X = [135, 144, 134, 130, 146, 128, 154, 132, 102, 129, 136, 131, 135]
X[0] -> 135
X[10] -> 136
X[9] -> 129
X[1] -> 144

arr =
[[138 129 150 132 113 132 123 127 136 132 122 121 126 128 118 121]
 [134 130 140 130 114 135 126 126 131 130 124 123 127 125 119 120]
 [131 129 138 127 114 137 122 125 130 128 122 118 126 122 120 122]
 [127 129 131 125 118 137 123 125 127 126 123 119 126 122 123 124]
 [132 132 131 129 116 135 131 127 128 130 129 129 128 125 122 120]
 [142 139 131 138 110 133 148 130 131 140 140 149 133 131 119 110]
 [129 133 123 128 119 135 134 127 125 130 131 131 129 124 125 121]
 [125 132 119 126 122 135 133 127 124 127 131 130 129 123 127 123]]
arr[0][0]: 138
arr[0][8]: 136
arr[2]: [131, 129, 138, 127, 114, 137, 122, 125, 130, 128, 122, 118, 126, 122, 120, 122]
arr[2][9]: 128
arr[:, 7]: [127, 126, 125, 125, 127, 130, 127, 127]
arr[3][10]: 123
arr[0]: [138, 129, 150, 132, 113, 132, 123, 127, 136, 132, 122, 121, 126, 128, 118, 121]
arr[3][12]: 126
arr[:, 12]: [126, 127, 126, 126, 128, 133, 129, 129]
arr[7][0]: 125
arr[6][3]: 128
arr[3][13]: 122
arr[3]: [127, 129, 131, 125, 118, 137, 123, 125, 127, 126, 123, 119, 126, 122, 123, 124]
arr[5][6]: 148
arr[1][1]: 130
arr[7]: [125, 132, 119, 126, 122, 135, 133, 127, 124, 127, 131, 130, 129, 123, 127, 123]
arr[4][14]: 122
arr[0][11]: 121
arr[4][10]: 129
arr[7][11]: 130
arr[6]: [129, 133, 123, 128, 119, 135, 134, 127, 125, 130, 131, 131, 129, 124, 125, 121]
arr[0][6]: 123
arr[4]: [132, 132, 131, 129, 116, 135, 131, 127, 128, 130, 129, 129, 128, 125, 122, 120]
arr[1]: [134, 130, 140, 130, 114, 135, 126, 126, 131, 130, 124, 123, 127, 125, 119, 120]
arr[6][10]: 131
arr[5]: [142, 139, 131, 138, 110, 133, 148, 130, 131, 140, 140, 149, 133, 131, 119, 110]
arr[0][1]: 129
arr[3][0]: 127
arr[2][12]: 126
arr[4][3]: 129
arr[:, 8]: [136, 131, 130, 127, 128, 131, 125, 124]
arr[0][10]: 122
arr[7][7]: 127
arr[5][11]: 149
arr[6][5]: 135
arr[7][14]: 127

data =
[[129 132 131 136 125 114 132 119 127 131 139 128 133 125 138]
 [126 130 129 120 124 112 130 139 128 128 139 124 139 133 127]
 [124 131 126 116 119 101 134 142 126 128 144 118 149 134 128]
 [130 126 126 119 130 142 127 142 131 126 120 125 122 131 119]
 [130 131 131 136 130 131 127 118 126 128 128 134 121 125 131]
 [121 128 131 129 119 123 129 118 126 133 144 130 122 129 138]
 [125 125 127 119 127 139 126 134 130 128 122 129 123 132 121]
 [121 125 129 116 121 141 127 124 130 133 127 134 119 134 127]
 [128 127 126 135 130 141 126 121 128 128 121 133 120 125 128]
 [125 126 127 122 129 135 128 133 129 128 123 129 126 127 122]
 [129 131 128 124 127 111 131 139 128 127 136 121 143 131 130]
 [130 133 131 123 123 101 134 142 127 132 144 118 149 134 137]
 [127 133 129 131 126 142 126 120 131 132 120 134 119 125 131]
 [126 128 126 117 130 128 128 142 129 126 125 123 132 133 119]]
data[0,0] => 129
data[6,0] => 125
data[8,11] => 133
data[9,13] => 127
data[2,6] => 134
data[10,4] => 127
data[9,10] => 123
data[13,0] => 126
data[13,1] => 128
data[13] => [126, 128, 126, 117, 130, 128, 128, 142, 129, 126, 125, 123, 132, 133, 119]
data[12,10] => 120
data[11,6] => 134
data[10,0] => 129
data[11] => [130, 133, 131, 123, 123, 101, 134, 142, 127, 132, 144, 118, 149, 134, 137]
data[12,3] => 131
data[10] => [129, 131, 128, 124, 127, 111, 131, 139, 128, 127, 136, 121, 143, 131, 130]
data[2,2] => 126
data[3,14] => 119
data[4,1] => 131
data[7,11] => 134
data[:, 0] => [129, 126, 124, 130, 130, 121, 125, 121, 128, 125, 129, 130, 127, 126]
data[11,9] => 132
data[9] => [125, 126, 127, 122, 129, 135, 128, 133, 129, 128, 123, 129, 126, 127, 122]
data[2,0] => 124
data[9,3] => 122
data[:, 12] => [133, 139, 149, 122, 121, 122, 123, 119, 120, 126, 143, 149, 119, 132]
data[5,9] => 133
data[8,5] => 141
data[4,13] => 125
data[3,13] => 131
data[13,5] => 128
data[13,7] => 142
data[4,11] => 134
data[9,2] => 127
data[4,12] => 121
data[6,14] => 121
